Below are the code and all the weights of a small trained network. Each question names an input and a target symbol and asks about switching units off, where a switched-off unit gives its printed mean instead of its output.

import numpy as np


def w(rows, s, z=0):
    codes = np.array(rows[::2]) - 128.0
    scale = np.full(codes.shape[1], s)
    scale[-1] = z or s
    return codes * scale


def norm(h):
    return h / np.sqrt((h * h).mean(-1, keepdims=True) + 1e-5)


def f(y):
    return y / 2 * (1 + np.tanh(0.7978845608 * (y + 0.044715 * y**3)))


def softmax(a):
    e = np.exp(a - a.max(-1, keepdims=True))
    return e / e.sum(-1, keepdims=True)


def log_softmax(a):
    a = a - a.max(-1, keepdims=True)
    return a - np.log(np.exp(a).sum(-1, keepdims=True))


def net(x, mask):
    ids = ['αβδζθμξστψω'.index(c) for c in x.split()]
    T = len(ids)
    res = E[ids] + P[:T]
    q, k, v = (norm(res) @ M[0].T for M in (Q, K, V))
    z = softmax(np.where(np.tri(T) > 0, q @ k.T / 2**0.5, -1e9)) @ v
    res = res + np.where(mask[0], z, O[0][:, -1]) @ O[0][:, :-1]
    y = f(norm(res) @ A[0][:, :-1].T + A[0][:, -1])
    res = res + np.where(mask[1:25], y, B[0][:, -1]) @ B[0][:, :-1]
    return log_softmax(norm(res)[-1] @ U[:, :-1].T + U[:, -1])


Q, K, V, O, A, B = {}, {}, {}, {}, {}, {}
E = w([
[206,127,132],'α',
[152,5,53],'β',
[127,89,144],'δ',
[79,171,129],'ζ',
[132,144,116],'θ',
[79,152,107],'μ',
[167,30,141],'ξ',
[185,99,98],'σ',
[167,71,162],'τ',
[88,154,110],'ψ',
[101,104,73],'ω',
],0.02)
P = w([
[58,93,1],'0',
[108,172,73],'1',
[132,8,45],'2',
[108,178,106],'3',
[93,12,88],'4',
[95,178,127],'5',
[70,3,94],'6',
[94,169,126],'7',
],0.008)
Q[0] = w([
[107,171,254],'h1',
[144,182,90],'h1',
],0.023)
K[0] = w([
[121,46,1],'h1',
[164,211,138],'h1',
],0.019)
V[0] = w([
[174,155,255],'h1',
[165,239,236],'h1',
],0.0056)
O[0] = w([
[181,182,104,4],'h1',
[199,100,3,64],'h1',
],0.0057,0.0035)
A[0] = w([
[155,89,147,161],'n1',
[120,211,121,192],'n2',
[116,168,120,121],'n3',
[171,170,65,167],'n4',
[104,150,59,3],'n5',
[146,90,116,168],'n6',
[110,191,116,150],'n7',
[124,130,130,141],'n8',
[125,129,146,108],'n9',
[96,57,191,140],'n10',
[136,122,126,100],'n11',
[190,118,132,128],'n12',
[107,89,119,37],'n13',
[122,96,81,154],'n14',
[118,113,159,93],'n15',
[114,59,137,71],'n16',
[138,101,114,135],'n17',
[90,126,113,145],'n18',
[92,210,107,202],'n19',
[168,154,168,140],'n20',
[154,166,184,150],'n21',
[92,55,138,210],'n22',
[128,251,116,196],'n23',
[136,132,139,115],'n24',
],0.026,0.0047)
B[0] = w([
[124,173,86,168],'n1',
[174,139,136,186],'n2',
[122,139,114,150],'n3',
[130,52,63,211],'n4',
[143,101,63,191],'n5',
[113,165,105,180],'n6',
[136,146,93,174],'n7',
[129,130,134,130],'n8',
[132,146,120,123],'n9',
[69,141,123,207],'n10',
[126,129,122,126],'n11',
[129,95,193,165],'n12',
[120,155,139,161],'n13',
[84,132,140,208],'n14',
[134,146,111,135],'n15',
[150,156,143,196],'n16',
[117,151,116,159],'n17',
[123,128,178,181],'n18',
[121,180,63,210],'n19',
[116,137,174,137],'n20',
[87,133,170,134],'n21',
[185,111,125,248],'n22',
[151,109,255,213],'n23',
[130,133,121,122],'n24',
],0.047,0.013)
U = w([
[108,74,199,255],'α',
[120,191,41,53],'β',
[9,128,157,166],'δ',
[141,173,222,128],'ζ',
[215,94,89,170],'θ',
[177,166,144,69],'μ',
[129,155,117,93],'ξ',
[36,71,65,157],'σ',
[66,132,158,144],'τ',
[189,161,170,86],'ψ',
[93,101,66,129],'ω',
],0.016,0.0081)

Each question gives the input, a string of symbols that net reads in full, and the target symbol t.
The units are the heads (2 rows each of Q, K, V and O) and the neurons (one row each of A and B). Each row of codes is followed by its name. A weight is (code - 128) times the scale printed after its matrix; where a second scale follows, it is the last column's (O, A, B and U).
mask holds one flag per unit, heads first, then neurons. A switched-off unit (its flag False) gives its mean, the last column of its rows in O or B, instead of its output. The means were averaged over made-up inputs and are rounded, as every weight is.
A unit's drop is (log p(t) with every unit on - log p(t) with that unit switched off) / (log p(t) with every unit on - log p(t) with every unit switched off).
The circuit of an input: a set's keep is (log p(t) with only the set's units on - log p(t) with every unit switched off) / (log p(t) with every unit on - log p(t) with every unit switched off). Starting from the 12 units with the biggest drops (on a tie, the unit counted first), units are removed one at a time, each time the one whose removal leaves the highest keep (on an exact tie, the one counted first), for as long as the keep stays at least 0.8.
circuit, biggest first: the units of the circuit, biggest drop first
unit that matters most: the unit with the biggest drop
top k neurons: the k neurons with the biggest drops, biggest first
drop of u: that unit's drop, to one decimal
input ψ δ α ω μ, target δ: unit that matters most => n10
input α β ψ, target ζ: top 3 neurons => n4; n18; n22
input θ ω α α α δ θ, target ζ: top 3 neurons => n4; n19; n22
input δ θ ψ δ α, target ζ: top 4 neurons => n4; n12; n19; n5
input α α θ θ θ δ θ ζ, target ζ: circuit, biggest first => n23; n19
input θ β ω θ ω, target β: top 4 neurons => n23; n4; n22; n14
input θ δ α α δ θ τ, target β: circuit, biggest first => n10; n22; n1
input θ θ θ α α θ β, target β: circuit, biggest first => n23; n4
input μ σ α ω θ δ α, target ζ: top 3 neurons => n4; n12; n5
input θ ψ α θ ω, target β: top 3 neurons => n23; n12; n4
input δ θ α α ψ, target σ: top 3 neurons => n23; n14; n2
input δ β β δ β δ ω, target ζ: top 4 neurons => n4; n19; n22; n16
input ω θ ω ψ θ σ, target σ: top 2 neurons => n23; n22
input ζ ω ζ δ θ, target ζ: circuit, biggest first => n4
input α ξ θ θ δ ω σ ω, target σ: top 2 neurons => n14; n2
input δ μ θ θ θ θ α τ, target δ: drop of n10 => 0.6
input τ θ δ ζ, target ζ: drop of n4 => 0.2
input θ θ δ ξ, target β: drop of n23 => 0.5
